Each row, then roughly how far along a hidden order it lies, from 0 to 20:
(in the rows, 128 means zero)
[126 148  92 112 139 116 134 143 156 121 121 123 130  93 148 149  98 134
 100 177 144 110 101 117]  17
[146 159 101 129 114 100 101 117 137 114 124 108 130 100 160 116  93 140
 105 166 152 105 127 143]  12
[158 101  80 178 143  95 125 111 151  98  96 103 165  91 167 116  86 122
 119 189 124 115 146 130]  13
[130   7  94 185 154 110 191 134 162 125  74 101 166 136 170  98 132  55
 140 147  87 113 151  79]  12
[ 87  58 120 161 134 129 179 173 133 101 110 136 137 142 144 133 150  70
 147 133 100 125 121  82]  13
[100  51 110 171 128 116 145 164 133 129  97 112 145 144 157  91 153  73
 152 129  98 109 139 104]  9
[140  97 104 125 101 103 134 145 130 118 125 117 130 149 151  89 165 125
 132  98 139  96 132 142]  8
[135  66 119 154 173 139 206 148 127 137  97 109 173 139 124 135 155 102
 132 125  99 118 130  88]  18
[100  29  85 142 132 110 132 173 197 169  98  71 130 154 184  70 135  76
 126 132 126 108  93  88]  3
[115  87 102  86  71  95 103 162 144 136 126 123  99 145 155  57 143 115
 140 120 149 102 129 161]  0
[ 94  40  92 150 145 143 152 153 186 149  98 106 164 148 131 130 144  77
 148 134  99 136 106  76]  7
[136  62 104 143 114  99 138 144 138 134 115 103 134 150 162  75 152 111
 126 110 121 100 130 119]  6
[ 92  99  87 134 132 140 143 152 160 127 123 132 112 108 140 165  95 117
 118 156 129 129  83  87]  15
[105 101 103 150 158 130 143 132 175 162  87 102 131 101 142 139  87  97
 126 187 115 137 117 105]  17
[123  22  90 121 172 130 207 126 156 144 102 102 174 129 174 142 105  86
  89 146 114 114  80  34]  17
[ 96  11  98 131 149 124 144 157 177 147  93 102 179 138 162 114 107  73
 126 151  96 153 118  61]  7
[ 87  64 112 160 147 145 138 153 207 173  79  96  99 132 143 124 131  76
 146 155 108 136 116 101]  14
[ 95 166 111 149 123 127 130 140 134 146 111 127  90 125 138 119 153 120
 146 146 140 107 113 173]  16
[111 177 122  99 139 122 160 126 130 139 106 132 130  97 137 141  91 130
 115 189 135 118 114 117]  20
[135  68  64 180 115 103  86 144 171 119 126  92 133 113 163 108  83 125
 129 136 125 119 131 124]  0
[146  43  97 143 135  95 154 131 129 127  95  93 185 143 174  66 129  89
 127 125  93 113 149 106]  7
[ 90  86 118 141 142 137 162 173 164 129  95 122 139 139 145 127 150  79
 138 151 103 126 107  67]  15
[141  67 131 129 134 119 164 126 154 142  85 102 168 141 151  75 154 102
 141 127 101 116 137 105]  11

[ 94 136 247  98 124 138 131  99 129  92 145 158  95 161 126 114 137  86
 144 177  98 118 126 119 106  95 142 110 157 170 159 137  68 157   3 136
 113 127  49 139 145 137 110 158 106 147 103 116 144 132]  18
[106 112 141 248 131 145 115 111 125 132 111 115 109 145 137  74 145 109
 133 133 176 124 119 193 100 118 133 131 146 123 141 162 111 107 159 102
 125 126  79 112 157 136 124 100 131 113 135 134 110 150]  7
[152  99 223 134 110 130 145 125 127 137 146 145  65 149 149 118  82 152
 158 139 173 122 131 114 111  76 164 126 148 136 117  79 124 122  58 120
  79 125  58 111  84 135 117 132 104 160 134 140 116 108]  3
[123 102 139 110 124 143 130 137 131 244 112 130 124 121 136 142 146 195
 135 136 110 131 161  85 128 116 129 122 130 178 121  55 140  96 107 206
 164 122 118 131 154 123 137 135 134 125  59 130 134 140]  7
[115 158 142 167 122 101 123  86 126  73  97 105 166 114 134 135 109  98
  81 143 151 124 100 144 133 210 140 128 105 104 146 113 181 168  57 189
 147 125 141 116 116 123 132 103 100  98 166 117 134 116]  8
[148 120 135 135 133 128 118 135 134 117 118 147 153 121 126 133  72 100
  88  81 108 142 150 183 122 154 119 134 129 130 116  45 100 167 121 198
  84 128  61 120 133 137 131 146 119 142 189 119 154 137]  20
[ 91 172 214 146 122 113 123 146 134 107 172 121  77 119 132 134 177  95
 150  61 127 117 110 208 123  64 149 141 139 163 139 136 138  86 125 158
 146 134  58  74 146 122 137 111 130 146 126 129 127 116]  11
[128 153  81 238 109 127 117 113 126  89 115 107  93 172 142 108  97 131
 155  95 102 123 119 116 123 160 133 131 122 103  90 123 123 131 193 127
 145 129  69 159 143 151 111 108 117 113   9 131 118 149]  10
[112 163 110  73 127 117 137 145 126  91 123 132 217 132 115 139 123 161
 134 142 147 134 141  79 133 126 104 131 122  99 151 116 122 139 137 166
 150 126 158 124 123 125 122 116 168 107 113 129 120 127]  10
[141 135 128 144 138 133 120 132 129 218 181 137 231 130 131 115 132 106
 201 199 164 114  94  87 133 156 134 128 141 126 155 153 147  98 115  16
 136 123 124 131 100 147 135 110 142 154 109 124 129  92]  19
[120 105 204 161 122 121 112 164 127 108 148 136  65  83 124 131 108 194
 123 139 148 146 145  85 116 144 128 118 115 146 160 138 156 183  73 112
 137 129 179 154 143 126 126 162 129 111 152 136 117 105]  0
[123 173  66 123 126 156 107 132 128 118 141 116 120 135 122 166  95 112
 109  83 122 135 119 151 123 166 107 138 145 162 117  54 141 156 202 187
 163 126  13 134 113 145 120  67 118 125 182 137 134 140]  20
[153 130  92 151 116 155 125  94 132  53  97 112 118 115 129 167 131 104
 110 134 149 123 141  95 118  82 119 134 123 115 122 135 114 178  87 146
 108 125  84 150 126 149 108 152 156 155 142 103 130 123]  6
[125 124 164 130 129 167 105 125 124 147 113 102 121 109 115  92 130 119
 125  97 141 121 108 137 124 116 133 134 127 142 132 213 150 163  43 196
 123 127  44 161 118 146  96 143 117 138 190 111 108 144]  11
[148 192  89 164 113 137 115  96 127  30 107  85 122 124 128  82  67 158
 166 104 124 125 126 149 112 161 103 125 115 124 108 160 176 161 178 132
 148 126 155 133 136 119 152  89 141 101 133 124 119 109]  8
